Below are the code and all the weights of a small trained network. Each question names an input and a class and asks about switching units off, where a switched-off unit gives its printed mean instead of its output.

import numpy as np


def w(rows, s, z=0):
    codes = np.array(rows[::2]) - 128.0
    scale = np.full(codes.shape[1], s)
    scale[-1] = z or s
    return codes * scale


def norm(h):
    return h / np.sqrt((h * h).mean(-1, keepdims=True) + 1e-5)


def f(y):
    return np.maximum(y, 0)


def log_softmax(a):
    a = a - a.max(-1, keepdims=True)
    return a - np.log(np.exp(a).sum(-1, keepdims=True))


def net(x, mask):
    res = np.array(x, float).reshape(1, 4) / 4 @ E
    u = 0
    for l in range(4):
        y = f(norm(res) @ A[l][:, :-1].T + A[l][:, -1])
        res = res + np.where(mask[u : u + 8], y, B[l][:, -1]) @ B[l][:, :-1]
        u += 8
    return log_softmax(norm(res)[-1] @ U[:, :-1].T + U[:, -1])


A, B = {}, {}
E = w([
[179,204,170,172,183,133],'x0',
[114,135,57,47,58,237],'x1',
[139,52,225,91,197,238],'x2',
[133,115,60,254,228,149],'x3',
],0.009)
A[0] = w([
[140,198,85,172,109,51,25],'0.n1',
[136,115,174,155,209,119,118],'0.n2',
[89,198,113,42,61,155,15],'0.n3',
[103,90,117,142,148,9,56],'0.n4',
[100,148,175,21,72,122,94],'0.n5',
[107,89,230,56,105,71,15],'0.n6',
[119,24,57,122,96,194,1],'0.n7',
[119,147,134,141,148,154,69],'0.n8',
],0.011,0.0072)
B[0] = w([
[87,222,97,172,120,32,210],'0.n1',
[172,90,123,255,109,186,242],'0.n2',
[250,101,74,168,80,189,210],'0.n3',
[128,69,102,231,150,72,198],'0.n4',
[179,51,166,85,45,74,254],'0.n5',
[94,123,245,110,153,54,202],'0.n6',
[49,89,84,107,173,132,184],'0.n7',
[134,124,163,132,115,112,135],'0.n8',
],0.0092,0.0057)
A[1] = w([
[92,151,133,106,112,123,69],'1.n1',
[152,157,111,38,70,189,2],'1.n2',
[89,206,109,125,172,53,69],'1.n3',
[168,170,111,95,77,146,25],'1.n4',
[82,70,142,39,159,158,109],'1.n5',
[90,143,120,50,102,85,109],'1.n6',
[70,240,88,150,160,45,50],'1.n7',
[6,122,51,89,191,187,54],'1.n8',
],0.011,0.0064)
B[1] = w([
[144,137,141,137,141,153,128],'1.n1',
[199,109,66,134,86,133,185],'1.n2',
[137,184,75,107,89,143,207],'1.n3',
[118,94,88,132,165,140,165],'1.n4',
[85,131,111,129,135,80,207],'1.n5',
[153,134,146,123,180,136,188],'1.n6',
[124,253,89,98,76,126,254],'1.n7',
[45,75,117,120,173,139,207],'1.n8',
],0.015,0.0044)
A[2] = w([
[91,122,218,62,75,71,2],'2.n1',
[97,178,120,145,118,94,93],'2.n2',
[114,147,152,126,127,152,67],'2.n3',
[74,106,183,121,205,145,113],'2.n4',
[151,167,181,131,167,206,53],'2.n5',
[142,129,206,6,133,105,76],'2.n6',
[112,188,195,130,178,207,94],'2.n7',
[76,159,107,186,123,66,119],'2.n8',
],0.012,0.0069)
B[2] = w([
[44,110,254,45,86,103,206],'2.n1',
[127,188,122,109,142,114,203],'2.n2',
[145,143,153,106,128,129,128],'2.n3',
[98,253,75,74,101,188,230],'2.n4',
[220,172,208,46,106,208,174],'2.n5',
[98,107,198,222,46,13,216],'2.n6',
[185,159,181,83,134,224,181],'2.n7',
[68,212,112,104,159,93,255],'2.n8',
],0.0081,0.0048)
A[3] = w([
[131,91,79,189,175,238,65],'3.n1',
[110,99,199,152,157,134,51],'3.n2',
[23,141,123,33,226,163,77],'3.n3',
[154,169,159,88,217,218,93],'3.n4',
[154,255,29,127,124,92,76],'3.n5',
[166,120,82,46,94,176,107],'3.n6',
[126,158,166,132,155,113,123],'3.n7',
[163,127,83,44,33,145,3],'3.n8',
],0.0085,0.0057)
B[3] = w([
[89,167,170,1,128,64,200],'3.n1',
[169,163,35,129,105,142,153],'3.n2',
[30,32,102,117,109,174,178],'3.n3',
[145,135,155,64,165,214,186],'3.n4',
[99,221,142,42,98,180,253],'3.n5',
[143,116,61,238,162,119,180],'3.n6',
[135,123,74,113,111,153,155],'3.n7',
[217,83,98,208,199,118,174],'3.n8',
],0.0084,0.0061)
U = w([
[108,253,84,137,102,93,241],'0',
[122,83,220,99,56,64,125],'1',
[190,144,196,141,175,222,136],'2',
[23,82,80,102,155,178,112],'3',
[104,123,139,244,201,85,2],'4',
[227,80,40,119,53,156,122],'5',
],0.022,0.0053)

Each question gives the input, the list of numbers given to net, and the class t.
The units are the neurons (one row each of A and B). Each row of codes is followed by its name. A weight is (code - 128) times the scale printed after its matrix; where a second scale follows, it is the last column's (A, B and U).
mask holds one flag per neuron, layer by layer. A switched-off neuron (its flag False) gives its mean, the last column of its row in B, instead of its output. The means were averaged over made-up inputs and are rounded, as every weight is.
A unit's drop is (log p(t) with every unit on - log p(t) with that unit switched off) / (log p(t) with every unit on - log p(t) with every unit switched off).
most important unit: the unit with the biggest drop
k most important neurons: the k neurons with the biggest drops, biggest first
k most important neurons of layer l: the k neurons of layer l with the biggest drops, biggest first
drop of u: that unit's drop, to one decimal
input [7,7,8,-3], class 5: most important unit -> 1.n2
input [2,-6,6,-3], class 2: 2 most important neurons -> (0.n2 0.n5)
input [-4,8,5,-2], class 5: 3 most important neurons -> (0.n5 0.n3 1.n2)
input [-7,2,-1,0], class 3: 2 most important neurons -> (0.n7 1.n8)
input [-8,-7,8,2], class 2: 2 most important neurons -> (0.n2 1.n8)
input [-7,3,7,-2], class 1: 3 most important neurons of layer 2 -> (2.n6 2.n1 2.n8)
input [-2,3,2,-5], class 1: 4 most important neurons -> (0.n5 0.n6 2.n6 0.n2)
input [-8,5,-7,4], class 3: 3 most important neurons -> (1.n8 0.n7 3.n3)
input [4,4,4,-6], class 1: 2 most important neurons -> (0.n5 0.n6)
input [2,-8,4,-3], class 2: 3 most important neurons -> (0.n2 0.n5 0.n1)
input [-7,5,1,-4], class 5: 2 most important neurons -> (0.n3 1.n2)
input [2,-6,4,8], class 2: 2 most important neurons -> (0.n1 0.n5)
input [-8,-8,-1,-2], class 4: 2 most important neurons -> (0.n4 0.n5)
input [-5,-7,8,5], class 2: most important neuron -> (0.n2)
input [1,0,-5,-7], class 1: 2 most important neurons -> (0.n5 0.n6)
input [8,-2,2,-5], class 1: drop of 2.n6 -> 0.2
input [4,3,-6,-8], class 5: drop of 0.n3 -> 0.5
input [5,7,2,-5], class 5: drop of 1.n2 -> 0.0
